Where the symbols take the units:
RQ ψ FT
RQ φ TZ
BP ψ GR
BP φ MM
CJ ψ FT
CJ φ FR
LJ ψ MP
LJ φ JM
JG ψ LS
JG φ BR
BN ψ DG
BN φ CZ
NT ψ PH
NT φ DS
RC ψ DH
RC φ QD
QH ψ DQ
QH φ DG
QT ψ GR
QT φ PH
FG ψ QH
FG φ BN
GR ψ JN
GR φ NS
FT ψ BF
FT φ JN
TD ψ TN
TD φ QP
MP ψ GP
MP φ CH
DS ψ MP
DS φ JM
QP ψ JG
QP φ TJ
ML ψ TN
ML φ MP
TJ ψ BR
TJ φ QH
FR ψ MB
FR φ DH
BR ψ FG
BR φ DQ
MM ψ NS
MM φ LF
SF ψ BL
SF φ RC
TN ψ LJ
TN φ GP
LF ψ RQ
LF φ LF
MT ψ RC
MT φ QC
JN ψ SF
JN φ MT
JM ψ DC
JM φ MB
CZ ψ FG
CZ φ DS
LS ψ TJ
LS φ FG
QD ψ QC
QD φ JG
HQ ψ QP
HQ φ LS
QC ψ QD
QC φ QP
DQ ψ BN
DQ φ HQ
DC ψ QT
DC φ NT
GP ψ QM
GP φ JM
BL ψ MT
BL φ ZD
TZ ψ JN
TZ φ BL
CH ψ JM
CH φ DS
LQ ψ CZ
LQ φ HT
MB ψ PH
MB φ MM
PH ψ CJ
PH φ GR
BF ψ JG
BF φ SF
DH ψ LF
DH φ ZD
BZ ψ ML
BZ φ LJ
HT ψ DS
HT φ ML
QM ψ CH
QM φ DC
NS ψ DH
NS φ RQ
ZD ψ QC
ZD φ HQ
DG ψ QH
DG φ TD

Here are some units, each with a row of numbers. One shown again gets a slightly different row.
LQ:  89  -26  -28  -25   54   26   12   14    6  -10  -19   35   24   72   34  -62   24   41   35   24
PH:   5  -19   57   59  -71   67  -15  -23  -34   22   26  -14    3   29   32  -34  -10  -61   27   23
QH:  43  -35   22  -58   20   12   29  -49  -13   58  -18  -45  -10  -68   11  -29  103   14  -27  -46
MM:   7   12   13    2  -50  -55   43   27  -19   42   77    8  -16  -28   90   12    4  -32   -4   28
MP:  13   95   -6  -12   52   21  -24   72   -1   -9  -24   33   17   42   -4   36  -38  -15   51  -57
QT: -12  -15   47   77  -54   69  -18  -12  -24   19   12  -34  -13   35   18  -45   10  -79   14   28
QP: -53  -16   -1  -68    8  -63  -14    9   10   32  -35  -62  -18  -88  -42    6   -7  -30   -6  -33
HT:  72    2  -59  -20   66   34    6   42   -1  -20   -3   50   11   74   -5  -47   19   49   46   19
NT:   3  -34   26   54  -53   84  -29   -2  -22   11    0  -10    3   54    0  -57  -12  -82   60    7
ML:  46   76  -25  -25   72   -2  -17   55    4   -8  -26   51   27   30  -16   42  -23   47   17  -47
ML:  30   90  -39  -37   65    3   -7   34   13  -29  -19   51   15   33   -8   47   -6   43   26  -41
DC:  -12     7    47    40   -35    70   -40    10   -29    15    -9   -27   -10    69     6   -27   -32  -108    48     3
BR:  18  -43   10  -73   -2    4   15  -19    9   56  -34  -66   -3  -54  -31  -38   63   -9   -9  -11
FG:  51  -52    7  -53   25   22   19  -19    1   52  -15  -21   -1  -20   17  -61   94   18    4   -1
MM:  12   13   16   -6  -43  -57   52   18   -3   56   72   16  -10  -29   90   37    8  -29  -12   43
DQ:  24  -30   17  -53   19   -8   14  -39   13   41  -12  -54    6  -45   -6  -38   78   -7  -31  -25
QT: -11   -5   33   77  -64   63  -20  -14  -37   24   12  -21  -10   34   21  -28    7  -70   18   12
DQ:  11  -41   27  -70    9    0   12  -46  -10   53  -38  -50  -14  -40   10  -43   77   -2  -19  -37
LQ:  75  -27  -62  -21   39   17    0   21    7   -4  -17   42    6   47   22  -53   19   48   40   25
BZ:   1  103  -11  -14   66   13    4   61   32  -18  -16   30   41   12   -7   68   -4   12    6  -45
QM:  -9   49   28   34   -6   66  -50   52   -8   15  -27  -20    9   32  -13   14  -46  -78   71   -3
GR: -18  -20   45   85  -80   39    4  -25  -22   12   52    3   -3   16   62  -17   17  -45  -15   42
GR:  -8   -1   39   73  -91   28   -2  -44  -27    1   53    1   -1    2   45  -21    7  -31  -30   42
BL: -49  -23  -33   38   14    0    8  -40   27  -93   11   24   -2    6  -47   22  -45   76  -35    6
LS:  12  -59   20  -70    2  -43   -1  -10   -1   56  -51  -62  -14  -62  -15  -28   28   -2   -7  -27
LS: -18  -52   19  -96    8  -29   -2   -6   -3   45  -31  -65   -7  -72  -28  -30   40  -37  -19  -14
QD: -63  -27  -30  -31   -5  -77  -24   39   12  -20  -27  -32  -32  -20  -37   -2  -85   -5  -13   -3
DH:   -9     2   -16    -6   -37  -109    28    30     2    25    50    16   -20   -22    45    10   -49    -5     4    48
DH:  -18     6   -22     3   -53  -116    40    30     2    24    45    10   -18   -16    54     6   -46     4     1    48
SF: -47  -34  -27   44   18   22   -3  -49    8  -95    4   23    0   23  -57   -2  -40   77  -42   10
RC: -56  -44  -43    2  -13  -73   -2    9   18  -55   -7   15  -15  -32  -45   16  -92   34  -16   20
GP: -16   90    8    2   38   25  -37   48    0    4  -29    9    9   27  -20   54  -43  -53   42  -39
LQ:  86  -38  -42  -22   53   36    9    2  -10  -13   -2   51   11   54    2  -60   29   47   44   21
QC: -52  -36  -24  -27    2  -77  -21   51   22  -12  -23  -15  -42  -22  -51   11  -69  -13   16    6

From each start, follow one symbol. Which unit do you reach?
Answer with the unit's name.
-63  -53    0  -55    3  -55   -5  -23    8   12  -39  -59  -23  -63  -65  -27  -18  -23  -27  -19
φ -> BR
-42  -30   -1   31    1   17   -6  -70   17  -83    7    5   13   -7  -63   22    2   81  -51    3
φ -> SF
  4   58   27   36   12   63  -48   70  -23    6  -12   -4    8   65    2   17  -40  -71   55    3
ψ -> DC
-20   94   20  -16   22   47  -48   60   12    7  -23   11   12   18   -8   73  -42  -50   41  -77
ψ -> QM
 33   80   -5   -3   46   39  -29   76   15   -9  -16   37   30   48  -23   50  -22  -13   58  -53
ψ -> GP
-23  -20   37  -76   -4  -20    5  -17   -2   54  -47  -58  -22  -75  -18  -23   46  -24  -33  -40
ψ -> BR
 10   98  -13   -4   56   -6  -24   67    4   -6   -7   20   22    5  -18   81  -20   -9   21  -61
ψ -> MP
-59  -40    3  -51   -8  -45  -10   10    3    8  -60  -54  -28  -52  -59   -1  -32  -16   -8  -16
φ -> BR
-46  -20  -23   52    8   15   -8  -48    9  -81    4   37    7    1  -52    8  -35   75  -64   20
φ -> RC
 29  -12   16  -51   12   33   29  -51   -4   49  -14  -19   13  -62    9  -19  111   11  -38  -48
ψ -> QH
-69  -39    5  -60    0  -54   -8   -4    3  -12  -53  -56  -48  -62  -55  -13  -22  -23  -15  -35
φ -> BR
  3   85   -8  -39   61    3  -12   34   20   -3  -24   20   24  -18   -7   77  -12    5    9  -61
φ -> GP
-51  -38   12  -45   -6  -54    0  -10   16   10  -59  -70  -24  -69  -44  -17  -26  -32  -18  -22
φ -> BR
-28    0   31   42  -91  -23   10    1  -33   30   50   -8  -29  -14   66   -6  -29  -47   -9   49
φ -> DH
 57  -61    3  -47   20   24   27  -36  -29   44  -25  -20   -6  -29   -6  -65   91   -4    7   -2
ψ -> QH
 15   55   14   18   12   50  -54   46  -13    9  -32    2  -11   57   13   33  -32  -52   54   -9
ψ -> DC
  1  124  -13  -19   73    1  -13   43   12  -23  -10   43   21   17   -7   58  -29   27   11  -60
ψ -> ML
-33  -37   -6   62   -8   24    5  -74    9  -81   22   33   17    7  -28   10  -17   70  -52   17
ψ -> SF
 14   23   40   35  -84  -14   26   -1  -21   63   71  -20   -9  -25   91    1   22  -24  -25   51
φ -> MM
  9   17   41   46  -79  -31   33  -15    1   61   64  -21    7   -7   87   10    9  -51  -13   49
φ -> MM
 15   55   10   15   11   43  -40   65    7   17   -9   -5   -1   45   -5   25  -31  -53   70  -25
ψ -> DC
-13  -45    7  -77    3  -22   20  -23   -5   72  -31  -72  -29  -65  -32  -26   41  -28  -29  -14
φ -> FG
-51  -33  -31  -30  -18  -92   -7   35   11  -13  -19  -21  -21   -1  -34   -4  -68    0   -7   14
ψ -> QC
 13  108   -3   -2   61   18  -10   49  -12  -17   -4   25   25   -2  -16   88  -43  -17   19  -57
ψ -> MP
-31   65   41  -72   30   -4   10   14   20   39  -33  -34    9  -68  -40   53   39    0  -23  -71
φ -> QP
 20  -27   27  -52   22   13   27  -42  -16   53  -28  -34    4  -72   -5   -9  118   -5  -21  -29
ψ -> DQ
 -6   94   14  -39   47   11  -12   31    2   10  -12   16   21  -29  -26   71   19   -1    5  -83
φ -> GP
 32   10   31   44  -61  -27   36   -6  -13   46   61  -14  -13  -13   76   -4   -6  -35   -7   47
φ -> MM
 -5   84    7   -3   34   41  -32   54  -10   -1   -4   11   -4   20   -4   72  -35  -36   27  -38
ψ -> QM
 -4    5   18   51  -89    3    8   21   -9   52   51  -21  -13    4   75  -21  -12  -88   19   41
ψ -> PH
 40   82  -19  -23   92   20   -7   53   14  -24   -5   36   23   46  -15   44    6   44   25  -49
φ -> MP
-45  -44  -29   11    0  -38  -22  -23   20  -93  -18   31   -7  -16  -60    4  -74   62  -33    3
ψ -> RC
 -34   -26   -29    32    14    12    -4   -35    11  -113   -11    47    -4     0   -52    19   -24    65   -28     9
φ -> RC
 75    8  -31   14   45   55  -21   51   -2    1  -21   31    7   82   13  -47    3  -10   83    5
ψ -> MP
-60  -44  -42   26   -8  -50  -20  -30    6  -96   -1    2  -13   -1  -65    7  -76   62  -22   11
ψ -> RC
-54  -22  -27   22   10  -28   -1  -29   21  -86   -6   16  -15   12  -54    3  -63   55  -15   21
ψ -> RC
-11  -25   53   70  -83   65  -36  -16  -26   20   20  -27   -7   28   16  -25  -11  -76   32   33
ψ -> GR
  0   16   40   43  -67   11    1    7  -36   45   57  -24  -15   12   58   -6  -19  -69   33   36
ψ -> PH
-55  -43  -33    1   -2  -85   -2    0   24  -61   -6    8   -5  -10  -38   11  -86   54  -17   27
ψ -> DH
-17   88   23   -5   37   31  -33   44    4    9  -17    1    6   34  -14   63  -53  -38   32  -26
ψ -> QM
-24   11   15   45  -89  -29   26   -7  -13   37   65  -10  -15   -8   75   -1  -22  -62    7   56
φ -> DH
-32  -50   -6  -70  -19  -71   -1   -9    5   45  -35  -68  -42  -82  -16   -5  -10  -28   -5  -16
φ -> LS
-18  -40   42  -73   -9  -25    4  -12   -4   70  -47  -62  -23  -84  -16  -23   50  -26  -28  -31
ψ -> BR
 25  -25   16   52  -42   74  -28    0  -15    5   -6  -24  -13   74   -1  -40    8  -65   34   20
ψ -> PH
  9   62   16   15    9   56  -43   63   -2    6  -19   17   10   52    5   32  -38  -78   61  -34
ψ -> DC
-64  -40   -7  -54  -18  -52   -1  -12   15  -10  -42  -70  -17  -68  -47  -14  -28  -27    1  -24
φ -> BR
-44  -40  -45   38   16  -22   -7   -7   26  -97  -11   24  -11    3  -69    3  -63   67  -14   17
φ -> QC
-55  -25  -25  -47   -8  -70  -18   43    7  -27  -36  -14  -40  -32  -40    9  -62  -14   13    7
φ -> QP
  3    5   49   21  -69   -9   -8   10  -29   56   46  -16   -2   11   77   -3  -13  -84   -4   34
φ -> MM
-22   73   16    1   39   52  -44   47  -11   11  -11   -5   32   38  -14   64  -37  -46   41  -38
ψ -> QM
  4   14   47   31  -81   13    6   27  -21   48   36  -17   -2   17   61   -8   -9  -85   19   37
ψ -> PH
-52  -24  -38    9    0  -80   -9   14   29  -75   -3    6  -28    7  -40    4  -79   32   -8   23
ψ -> DH
-29  -45   23  -72  -10  -49   13   15    1   45  -33  -66  -21  -75  -12   -6   -5  -31  -12  -11
φ -> LS
